Below is a small trained network, with its code and all its weights. Each question gives an input and a class and asks what happens when units are switched off, that is, made to give their printed mean instead of their output.

import numpy as np


def w(rows, s, z=0):
    codes = np.array(rows[::2]) - 128.0
    scale = np.full(codes.shape[1], s)
    scale[-1] = z or s
    return codes * scale


def norm(h):
    return h / np.sqrt((h * h).mean(-1, keepdims=True) + 1e-5)


def f(y):
    return y / 2 * (1 + np.tanh(0.7978845608 * (y + 0.044715 * y**3)))


def log_softmax(a):
    a = a - a.max(-1, keepdims=True)
    return a - np.log(np.exp(a).sum(-1, keepdims=True))


def net(x, mask):
    res = np.array(x, float).reshape(1, 7) / 4 @ E
    u = 0
    for l in range(3):
        y = f(norm(res) @ A[l][:, :-1].T + A[l][:, -1])
        res = res + np.where(mask[u : u + 4], y, B[l][:, -1]) @ B[l][:, :-1]
        u += 4
    return log_softmax(norm(res)[-1] @ U[:, :-1].T + U[:, -1])


A, B = {}, {}
E = w([
[125,138,135,138,108,135],'x0',
[98,105,153,180,112,163],'x1',
[100,127,82,168,93,60],'x2',
[163,15,125,97,73,128],'x3',
[121,111,125,132,161,133],'x4',
[130,141,75,127,108,175],'x5',
[3,115,132,59,111,143],'x6',
],0.015)
A[0] = w([
[112,127,4,140,115,234,115],'0.n0',
[134,110,136,180,94,128,244],'0.n1',
[61,120,75,142,99,62,80],'0.n2',
[105,100,241,138,155,58,94],'0.n3',
],0.018,0.011)
B[0] = w([
[160,175,202,112,67,3,189],'0.n0',
[134,116,106,62,255,80,244],'0.n1',
[131,139,58,132,161,96,179],'0.n2',
[177,202,147,111,19,41,192],'0.n3',
],0.018,0.011)
A[1] = w([
[31,86,112,111,77,182,105],'1.n0',
[3,100,108,106,68,119,5],'1.n1',
[163,137,247,87,118,190,57],'1.n2',
[113,168,113,91,45,110,20],'1.n3',
],0.023,0.0018)
B[1] = w([
[49,99,200,121,180,147,147],'1.n0',
[183,155,210,120,252,45,204],'1.n1',
[85,138,6,131,158,10,206],'1.n2',
[140,139,164,83,204,88,255],'1.n3',
],0.016,0.008)
A[2] = w([
[105,3,148,39,86,109,169],'2.n0',
[93,157,109,70,174,67,250],'2.n1',
[56,174,192,99,165,96,140],'2.n2',
[47,193,140,92,103,159,50],'2.n3',
],0.024,0.0022)
B[2] = w([
[131,219,121,249,91,187,145],'2.n0',
[69,97,154,104,96,194,252],'2.n1',
[210,87,90,200,83,157,192],'2.n2',
[153,214,115,171,132,118,129],'2.n3',
],0.019,0.035)
U = w([
[164,210,158,115,52,18,59],'0',
[116,117,139,117,116,156,255],'1',
[116,108,128,108,112,157,208],'2',
[117,106,144,112,119,173,176],'3',
[149,154,152,114,255,98,101],'4',
[55,120,29,127,138,81,21],'5',
[120,149,129,216,99,188,19],'6',
],0.012,0.0065)

Each question gives the input, the list of numbers given to net, and the class t.
The units are the neurons (one row each of A and B). Each row of codes is followed by its name. A weight is (code - 128) times the scale printed after its matrix; where a second scale follows, it is the last column's (A, B and U).
mask holds one flag per neuron, layer by layer. A switched-off neuron (its flag False) gives its mean, the last column of its row in B, instead of its output. The means were averaged over made-up inputs and are rounded, as every weight is.
A unit's drop is (log p(t) with every unit on - log p(t) with that unit switched off) / (log p(t) with every unit on - log p(t) with every unit switched off).
The circuit of an input: a set's keep is (log p(t) with only the set's units on - log p(t) with every unit switched off) / (log p(t) with every unit on - log p(t) with every unit switched off). Starting from all 12 units, units are removed one at a time, each time the one whose removal leaves the highest keep (on an exact tie, the one counted first), for as long as the keep stays at least 0.8.
circuit, biggest first: the units of the circuit, biggest drop first
k most important neurons: the k neurons with the biggest drops, biggest first
k most important neurons of layer l: the k neurons of layer l with the biggest drops, biggest first
input [7,-5,-3,-6,6,7,0], class 0: circuit, biggest first	[0.n0]
input [6,-8,6,-3,2,4,-2], class 3: circuit, biggest first	[1.n2; 0.n3]
input [1,-3,7,-5,4,7,-5], class 0: 2 most important neurons	[0.n0; 1.n2]
input [-2,-5,-5,0,5,5,8], class 4: circuit, biggest first	[1.n1; 0.n1]
input [1,4,-5,5,-4,6,8], class 4: 3 most important neurons	[1.n1; 1.n3; 0.n3]
input [-7,2,-8,-1,-2,-5,5], class 5: 3 most important neurons	[1.n2; 0.n0; 0.n1]
input [-4,0,7,-7,3,-7,8], class 4: 3 most important neurons	[1.n1; 0.n1; 1.n3]
input [-5,5,-7,-5,6,-1,-3], class 5: 2 most important neurons	[1.n2; 0.n2]
input [-6,8,-7,-4,2,-8,-2], class 0: 2 most important neurons	[0.n3; 1.n2]
input [-3,2,-7,-4,0,-2,7], class 4: circuit, biggest first	[0.n1; 1.n1]
input [1,-6,7,-1,5,6,7], class 4: 2 most important neurons	[1.n1; 1.n3]
input [5,2,-8,4,0,8,7], class 0: 2 most important neurons of layer 0	[0.n0; 0.n1]
input [-1,6,-6,8,5,0,-7], class 6: 3 most important neurons	[2.n0; 1.n1; 1.n3]
input [0,6,4,8,2,5,1], class 6: circuit, biggest first	[2.n0]
input [7,7,8,5,7,6,-3], class 5: 2 most important neurons	[0.n1; 0.n2]
input [-5,-3,-6,-1,4,5,-5], class 5: 3 most important neurons	[1.n2; 0.n1; 0.n2]
input [7,-6,-4,2,2,-3,-8], class 4: 2 most important neurons	[2.n1; 2.n2]
input [2,2,-8,-3,6,2,-6], class 5: circuit, biggest first	[1.n2; 0.n2; 1.n1]
input [3,-1,5,-4,0,0,-3], class 5: 2 most important neurons of layer 0	[0.n0; 0.n2]
input [0,-3,-4,-8,4,-4,1], class 6: circuit, biggest first	[2.n2]
input [-5,1,-2,-1,2,-4,8], class 4: 2 most important neurons of layer 0	[0.n1; 0.n0]
